[[  0 -32 -34 -28 -20]
 [-22 -43 -31 -43   3]
 [ 45  56 -33  22  27]
 [-15  23   8  11 -46]]
|
[[-22 -43 -31 -43   3]
 [-15  23   8  11 -46]
 [  0 -32 -34 -28 -20]
 [ 45  56 -33  22  27]]

[[  8  13  -2 -21  13 -17  -9  13  13]
 [-25  26  12 -59  15   2  -2 -12   3]
 [ 18   0  -6 -17  26 -12 -15   8  17]
 [ 10 -17  -3  15   5  -5 -10   7  -3]]
|
[[-25  26  12 -59  15   2  -2 -12   3]
 [  8  13  -2 -21  13 -17  -9  13  13]
 [ 10 -17  -3  15   5  -5 -10   7  -3]
 [ 18   0  -6 -17  26 -12 -15   8  17]]

[[ 5 -1 -1  9 11  8 42 14  5  8  0  0 -1  9  9  0]
 [ 0  0 14 19 25 46 22 10 -1  8  5  0 -2 13  0  0]
 [ 1  0  0  8 20  0 52 33  1  4  5  5 13  8  9  8]
 [ 6  0  3 23 15 13 23 -1 13 10  8  0 15  1  4  6]]
|
[[ 0  0 14 19 25 46 22 10 -1  8  5  0 -2 13  0  0]
 [ 1  0  0  8 20  0 52 33  1  4  5  5 13  8  9  8]
 [ 5 -1 -1  9 11  8 42 14  5  8  0  0 -1  9  9  0]
 [ 6  0  3 23 15 13 23 -1 13 10  8  0 15  1  4  6]]

[[  7 -23]
 [ 36  66]
 [-35 -39]
 [-18 -16]
 [-64 -49]
 [ -4 -42]
 [ 22 -19]
 [-57 -52]]
|
[[-64 -49]
 [-57 -52]
 [-35 -39]
 [-18 -16]
 [ -4 -42]
 [  7 -23]
 [ 22 -19]
 [ 36  66]]

[[ 19 -22   2  -3  10  17 -15   8]
 [-58  27  24  17 -25  -4 -64  17]
 [-11  19 -14  -8  -7 -16 -36  21]
 [ 12 -28   4  -3  18  29  10 -13]
 [  4  -1  -6  -5  -2  16  -6  14]
 [-31  11  17  19 -18 -19 -55  -3]
 [ -2 -10  35  21 -16 -13 -19 -17]
 [-37  17  33  27  -9  -8 -34 -19]
 [ 20  -9 -22 -18   4   4  13  24]]
|
[[-58  27  24  17 -25  -4 -64  17]
 [-37  17  33  27  -9  -8 -34 -19]
 [-31  11  17  19 -18 -19 -55  -3]
 [-11  19 -14  -8  -7 -16 -36  21]
 [ -2 -10  35  21 -16 -13 -19 -17]
 [  4  -1  -6  -5  -2  16  -6  14]
 [ 12 -28   4  -3  18  29  10 -13]
 [ 19 -22   2  -3  10  17 -15   8]
 [ 20  -9 -22 -18   4   4  13  24]]

[[  4   1  -1]
 [-71   0   6]
 [  7   3  -2]
 [  1   3  -4]]
|
[[-71   0   6]
 [  1   3  -4]
 [  4   1  -1]
 [  7   3  -2]]

[[ -2  -6   3  -3   4  32  29  29]
 [  8 -14 -39  -8  -6 -15  28  28]
 [-20   5 -29   7   9  33   2   2]
 [-12   9 -66   0  18  -8  50  50]
 [  1   6 -49  -6   9   9  22  22]
 [  7   9   1  -2   2 -16  50  50]
 [ 10   0   6  -1   9   3  39  39]
 [-19  -3  -3   1  -8  11 -20 -20]
 [-26   5   8  -7  16  -1 -20 -20]
 [-14   1 -13  10  10  13  18  18]
 [ 11   9  18  -7  16   9  -5  -5]
 [ 17   0 -59  18  -3 -13   8   8]]
|
[[-26   5   8  -7  16  -1 -20 -20]
 [-20   5 -29   7   9  33   2   2]
 [-19  -3  -3   1  -8  11 -20 -20]
 [-14   1 -13  10  10  13  18  18]
 [-12   9 -66   0  18  -8  50  50]
 [ -2  -6   3  -3   4  32  29  29]
 [  1   6 -49  -6   9   9  22  22]
 [  7   9   1  -2   2 -16  50  50]
 [  8 -14 -39  -8  -6 -15  28  28]
 [ 10   0   6  -1   9   3  39  39]
 [ 11   9  18  -7  16   9  -5  -5]
 [ 17   0 -59  18  -3 -13   8   8]]

[[-49  20  24]
 [ 39 -26 -40]
 [ -3 -10 -14]
 [ 14   7  16]
 [-11  -7  -8]
 [-59  24  10]
 [-13  -4   3]]
|
[[-59  24  10]
 [-49  20  24]
 [-13  -4   3]
 [-11  -7  -8]
 [ -3 -10 -14]
 [ 14   7  16]
 [ 39 -26 -40]]

[[  1   7  -6  -3  -3  -2  -3   2   5  -2]
 [-41  60 -19  21 -34  25  31 -53  29  46]]
|
[[-41  60 -19  21 -34  25  31 -53  29  46]
 [  1   7  -6  -3  -3  -2  -3   2   5  -2]]
---
[[-26  -8  30 -35 -32  69  26 -14  49   0]
 [-16  20  -4  29  14 -12   6  30   9  14]
 [-18 -16  25 -33 -27  55  20 -14  29  -8]
 [ 11  -6  11  12  10   8  11   7   6  -4]
 [ -6 -12  18 -22 -14  43  25 -12  14  -9]
 [-13  13  15  22  12   7  17  25  20  14]
 [ 11 -17  16  -3   3  22  16 -10  13 -10]
 [-11  16  24  24  12  16  17  25  29  14]
 [-24   9 -35 -15 -31 -13 -22 -14 -10  10]]
|
[[-16  20  -4  29  14 -12   6  30   9  14]
 [-11  16  24  24  12  16  17  25  29  14]
 [-13  13  15  22  12   7  17  25  20  14]
 [-24   9 -35 -15 -31 -13 -22 -14 -10  10]
 [ 11  -6  11  12  10   8  11   7   6  -4]
 [-26  -8  30 -35 -32  69  26 -14  49   0]
 [ -6 -12  18 -22 -14  43  25 -12  14  -9]
 [-18 -16  25 -33 -27  55  20 -14  29  -8]
 [ 11 -17  16  -3   3  22  16 -10  13 -10]]

[[ 21 -17   1  -3  -6  -5  13 -32  19   3 -41]
 [ 10  37  40 -19  -8 -19 -23  47  -4 -10  22]
 [  5  14  54   2  12  -8 -23  14 -42   6  43]
 [ 24  -8  28  10  62 -17 -18   6  -4  18 -32]
 [-11  33  47 -33 -12  -1 -31  61 -24 -16  40]
 [-39 -22 -23 -14  21  36  -4  19 -17  -3   1]]
|
[[ 10  37  40 -19  -8 -19 -23  47  -4 -10  22]
 [-11  33  47 -33 -12  -1 -31  61 -24 -16  40]
 [  5  14  54   2  12  -8 -23  14 -42   6  43]
 [ 24  -8  28  10  62 -17 -18   6  -4  18 -32]
 [ 21 -17   1  -3  -6  -5  13 -32  19   3 -41]
 [-39 -22 -23 -14  21  36  -4  19 -17  -3   1]]

[[ 13   4 -11]
 [-19 -15 -28]
 [-20 -26  14]
 [ -2  -4  -8]
 [ -1 -12  11]
 [  1   3  12]
 [ 14  35 -54]
 [-13 -17  13]]
|
[[ 14  35 -54]
 [ 13   4 -11]
 [  1   3  12]
 [ -2  -4  -8]
 [ -1 -12  11]
 [-19 -15 -28]
 [-13 -17  13]
 [-20 -26  14]]

[[ -6 -20  19  42  44  -4  13 -26 -21  15 -23  18   5 -38  -3  -1]
 [ -7  -4 -25   2 -22 -54 -34   6 -14  -6  32 -27  -8   5  33  11]]
|
[[ -7  -4 -25   2 -22 -54 -34   6 -14  -6  32 -27  -8   5  33  11]
 [ -6 -20  19  42  44  -4  13 -26 -21  15 -23  18   5 -38  -3  -1]]

[[-13  -4  -7   7  -3  -6  -7  -8  -3]
 [-10 -14 -52  21  -4 -13 -30 -39 -17]
 [ 15   9 -17 -24  16 -25  40  -4   4]
 [ -7  -3 -10   8  -3  -8   0 -11  -1]]
|
[[ 15   9 -17 -24  16 -25  40  -4   4]
 [ -7  -3 -10   8  -3  -8   0 -11  -1]
 [-13  -4  -7   7  -3  -6  -7  -8  -3]
 [-10 -14 -52  21  -4 -13 -30 -39 -17]]

[[-43 -33 -33 -11  52  44  21  23  54 -19  37  58]
 [-37 -14 -25  19  31  25  12  -8  35  10  56  52]
 [-15 -17 -17 -15  -4   0 -14  -3  -5 -15  -6  -2]]
|
[[-37 -14 -25  19  31  25  12  -8  35  10  56  52]
 [-15 -17 -17 -15  -4   0 -14  -3  -5 -15  -6  -2]
 [-43 -33 -33 -11  52  44  21  23  54 -19  37  58]]
---
[[-11 -20  13  34  49]
 [-61  -4 -64  43  39]
 [  4 -46   6 -13 -24]
 [-15 -44  -5 -16  29]
 [  1  57  49  21   1]]
|
[-11  -4   6 -16   1]

[[  0 -45]
 [  4  65]
 [-36  53]
 [ 45 -63]]
|
[ 0 65]

[[-25  13  61 -17  54]
 [-15  27  67  -9  51]
 [  9 -45 -63   8 -31]
 [ -5 -34 -29   2 -11]
 [  6  71  63   2  33]]
|
[-25  27 -63   2  33]

[[ 49 -53]
 [ -1 -18]
 [-36  47]
 [-64  26]]
|
[ 49 -18]

[[ 22 -19  61 -40]
 [ 20 -23  26 -34]]
|
[ 22 -23]

[[-52  23 -41   5]
 [ -9  -4 -45 -11]
 [-13 -47 -51 -50]]
|
[-52  -4 -51]

[[ -7 -50 -32 -62]
 [ -9  17   4  13]]
|
[-7 17]

[[-59  64 -67  47]
 [ -3  -2  -6  -2]
 [ 55 -46  16  45]]
|
[-59  -2  16]

[[-16 -12 -40  17]
 [ -3  24  32 -13]
 [  0 -32 -62 -32]]
|
[-16  24 -62]
